Below are the code and all the weights of a small trained network. Each question names an input and a target symbol and asks about switching units off, where a switched-off unit gives its printed mean instead of its output.

import numpy as np


def w(rows, s, z=0):
    codes = np.array(rows[::2]) - 128.0
    scale = np.full(codes.shape[1], s)
    scale[-1] = z or s
    return codes * scale


def norm(h):
    return h / np.sqrt((h * h).mean(-1, keepdims=True) + 1e-5)


def f(y):
    return np.maximum(y, 0)


def softmax(a):
    e = np.exp(a - a.max(-1, keepdims=True))
    return e / e.sum(-1, keepdims=True)


def log_softmax(a):
    a = a - a.max(-1, keepdims=True)
    return a - np.log(np.exp(a).sum(-1, keepdims=True))


def net(x, mask):
    ids = ['γδεζηθλξπστψω'.index(c) for c in x.split()]
    T = len(ids)
    res = E[ids] + P[:T]
    u = 0
    for l in range(2):
        q, k, v = (norm(res) @ M[l].T for M in (Q, K, V))
        z = softmax(np.where(np.tri(T) > 0, q @ k.T / 3**0.5, -1e9)) @ v
        res = res + np.where(mask[u], z, O[l][:, -1]) @ O[l][:, :-1]
        u += 1
        y = f(norm(res) @ A[l][:, :-1].T + A[l][:, -1])
        res = res + np.where(mask[u : u + 12], y, B[l][:, -1]) @ B[l][:, :-1]
        u += 12
    return log_softmax(norm(res)[-1] @ U[:, :-1].T + U[:, -1])


Q, K, V, O, A, B = {}, {}, {}, {}, {}, {}
E = w([
[108,148,164,116,148,122],'γ',
[88,143,187,137,234,255],'δ',
[86,88,172,127,194,125],'ε',
[184,116,159,73,158,78],'ζ',
[89,206,111,119,144,151],'η',
[132,138,142,76,107,211],'θ',
[101,49,101,164,96,204],'λ',
[42,141,158,143,81,92],'ξ',
[158,36,75,111,149,80],'π',
[108,98,149,191,136,109],'σ',
[97,54,151,133,120,168],'τ',
[43,122,141,124,85,85],'ψ',
[176,151,82,162,162,52],'ω',
],0.024)
P = w([
[173,89,122,131,6,140],'0',
[81,116,146,173,168,182],'1',
[84,124,143,161,173,181],'2',
[88,125,143,153,176,181],'3',
[95,128,137,143,170,175],'4',
[93,127,135,133,176,168],'5',
[90,131,137,133,179,170],'6',
[91,133,142,142,184,175],'7',
],0.012)
Q[0] = w([
[194,107,33,135,67,96],'0.h0',
[177,94,57,80,119,2],'0.h0',
[31,75,192,100,230,136],'0.h0',
],0.0067)
K[0] = w([
[75,108,185,207,84,218],'0.h0',
[142,120,231,166,50,179],'0.h0',
[217,109,45,1,155,33],'0.h0',
],0.0063)
V[0] = w([
[17,89,97,169,149,216],'0.h0',
[45,94,122,2,95,78],'0.h0',
[127,185,223,103,88,184],'0.h0',
],0.0075)
O[0] = w([
[39,97,221,92,132,105,252],'0.h0',
[254,73,219,75,116,75,103],'0.h0',
[158,184,220,214,143,158,14],'0.h0',
],0.0078,0.0028)
A[0] = w([
[167,78,119,132,192,125,134],'0.n0',
[144,132,83,148,206,32,133],'0.n1',
[116,251,102,50,113,114,101],'0.n2',
[102,163,17,114,139,168,2],'0.n3',
[137,195,174,147,125,117,82],'0.n4',
[108,101,66,156,108,177,70],'0.n5',
[96,183,127,214,90,161,22],'0.n6',
[168,141,103,55,148,221,126],'0.n7',
[84,132,119,57,98,103,65],'0.n8',
[156,120,118,144,172,190,99],'0.n9',
[197,128,71,71,135,154,42],'0.n10',
[112,163,165,157,82,78,77],'0.n11',
],0.013,0.0062)
B[0] = w([
[102,167,138,117,176,83,253],'0.n0',
[33,123,102,131,91,189,227],'0.n1',
[160,62,107,127,226,131,164],'0.n2',
[81,141,196,166,20,152,196],'0.n3',
[130,159,146,156,139,192,161],'0.n4',
[124,204,120,168,176,101,224],'0.n5',
[134,103,128,74,245,129,156],'0.n6',
[64,123,120,112,141,62,252],'0.n7',
[88,120,123,142,184,139,166],'0.n8',
[117,124,123,88,128,81,222],'0.n9',
[137,143,150,218,187,139,149],'0.n10',
[97,134,80,189,134,85,153],'0.n11',
],0.012,0.0049)
Q[1] = w([
[192,113,137,74,61,157],'1.h0',
[195,134,101,40,54,122],'1.h0',
[8,83,176,94,203,102],'1.h0',
],0.011)
K[1] = w([
[20,142,120,121,162,149],'1.h0',
[9,103,169,173,181,158],'1.h0',
[234,140,82,174,92,144],'1.h0',
],0.011)
V[1] = w([
[7,176,87,173,178,69],'1.h0',
[89,64,125,37,181,84],'1.h0',
[51,166,167,89,95,130],'1.h0',
],0.011)
O[1] = w([
[56,119,86,247,198,135,42],'1.h0',
[25,170,139,84,151,60,250],'1.h0',
[110,157,227,219,126,109,252],'1.h0',
],0.012,0.0013)
A[1] = w([
[93,147,93,141,206,117,152],'1.n0',
[213,141,112,103,100,221,93],'1.n1',
[70,103,120,110,106,159,72],'1.n2',
[203,154,113,111,164,126,26],'1.n3',
[165,100,33,153,127,145,111],'1.n4',
[116,171,82,68,117,100,86],'1.n5',
[112,114,23,96,70,132,121],'1.n6',
[125,180,8,61,127,122,3],'1.n7',
[118,79,171,181,190,147,174],'1.n8',
[104,174,175,39,76,127,177],'1.n9',
[117,50,102,138,81,68,127],'1.n10',
[99,150,73,175,73,98,84],'1.n11',
],0.014,0.0065)
B[1] = w([
[191,85,128,112,79,127,237],'1.n0',
[10,172,163,145,190,91,154],'1.n1',
[105,98,128,128,80,160,174],'1.n2',
[151,161,139,109,170,81,133],'1.n3',
[120,117,75,96,125,213,149],'1.n4',
[128,135,63,96,91,124,163],'1.n5',
[147,162,151,120,221,159,155],'1.n6',
[208,156,108,240,220,105,147],'1.n7',
[208,117,81,89,77,86,236],'1.n8',
[169,154,42,174,94,147,244],'1.n9',
[96,117,136,58,167,136,149],'1.n10',
[140,89,140,78,120,81,148],'1.n11',
],0.012,0.011)
U = w([
[117,145,219,102,194,238,199],'γ',
[82,116,194,229,146,92,194],'δ',
[55,159,179,87,96,53,49],'ε',
[213,171,101,141,196,151,116],'ζ',
[106,22,57,14,160,133,10],'η',
[211,222,185,220,110,132,178],'θ',
[163,1,199,105,41,187,85],'λ',
[212,97,141,209,115,103,108],'ξ',
[187,178,61,135,188,48,196],'π',
[58,160,36,218,112,215,147],'σ',
[158,202,109,51,28,175,171],'τ',
[161,102,191,96,133,50,120],'ψ',
[173,69,70,201,102,252,4],'ω',
],0.0081,0.0038)

Each question gives the input, a string of symbols that net reads in full, and the target symbol t.
The units are the heads (3 rows each of Q, K, V and O) and the neurons (one row each of A and B). Each row of codes is followed by its name. A weight is (code - 128) times the scale printed after its matrix; where a second scale follows, it is the last column's (O, A, B and U).
mask holds one flag per unit, layer by layer, with each layer's heads first. A switched-off unit (its flag False) gives its mean, the last column of its rows in O or B, instead of its output. The means were averaged over made-up inputs and are rounded, as every weight is.
A unit's drop is (log p(t) with every unit on - log p(t) with that unit switched off) / (log p(t) with every unit on - log p(t) with every unit switched off).
The circuit of an input: a set's keep is (log p(t) with only the set's units on - log p(t) with every unit switched off) / (log p(t) with every unit on - log p(t) with every unit switched off). Starting from the 12 units with the biggest drops (on a tie, the unit counted first), units are removed one at a time, each time the one whose removal leaves the highest keep (on an exact tie, the one counted first), for as long as the keep stays at least 0.8.
units of the circuit, in order: the units of the circuit, biggest drop first
most important unit: the unit with the biggest drop
top k neurons: the k neurons with the biggest drops, biggest first
k most important neurons of layer l: the k neurons of layer l with the biggest drops, biggest first
input τ γ ψ, target τ: most important unit	1.h0
input τ δ τ τ τ τ τ ζ, target τ: 3 most important neurons of layer 0	0.n1, 0.n7, 0.n5
input δ δ δ τ σ ξ, target δ: units of the circuit, in order	1.h0, 0.h0
input ω τ τ σ τ ε, target σ: units of the circuit, in order	0.h0, 0.n3
input δ ξ τ ε, target δ: 2 most important neurons of layer 0	0.n2, 0.n9
input η λ δ σ π λ, target η: units of the circuit, in order	0.h0, 1.n9
input δ τ ε τ ω τ δ τ, target δ: units of the circuit, in order	1.h0, 0.n1
input γ τ τ, target γ: 2 most important neurons of layer 1	1.n1, 1.n0
input τ ω ξ, target τ: units of the circuit, in order	1.h0, 0.n1, 0.n7, 0.n0
input τ τ δ, target τ: top 2 neurons	1.n9, 0.n7
input τ θ ζ ω, target σ: top 4 neurons	0.n1, 1.n8, 1.n9, 1.n0
input ω τ τ τ τ τ, target ω: top 2 neurons	0.n3, 1.n4
input ζ π τ γ τ τ τ, target π: top 2 neurons	1.n7, 0.n5
input η ψ ω π ξ δ δ δ, target η: top 2 neurons	0.n1, 1.n0
input θ ζ γ ξ τ τ, target θ: most important neuron of layer 0	0.n1
input γ τ η θ σ, target γ: 3 most important neurons of layer 0	0.n7, 0.n0, 0.n5
input γ δ γ τ θ, target γ: 2 most important neurons of layer 1	1.n1, 1.n8
input τ η γ, target τ: 2 most important neurons of layer 1	1.n9, 1.n7
input τ π τ ω δ ε τ, target τ: 2 most important neurons of layer 0	0.n1, 0.n7
input π ω τ δ π τ ε θ, target η: most important unit	0.n2
input τ θ γ γ π, target τ: top 2 neurons	0.n1, 0.n7
input ζ λ τ ε, target π: top 3 neurons	1.n7, 0.n0, 0.n9
input τ τ γ ω, target τ: top 2 neurons	0.n1, 0.n7
input τ τ τ ξ τ σ, target τ: top 2 neurons	0.n7, 1.n9
input δ ε τ δ τ δ η λ, target δ: top 2 neurons	1.n9, 0.n5
input ψ τ δ τ ε, target ψ: 2 most important neurons of layer 1	1.n8, 1.n9
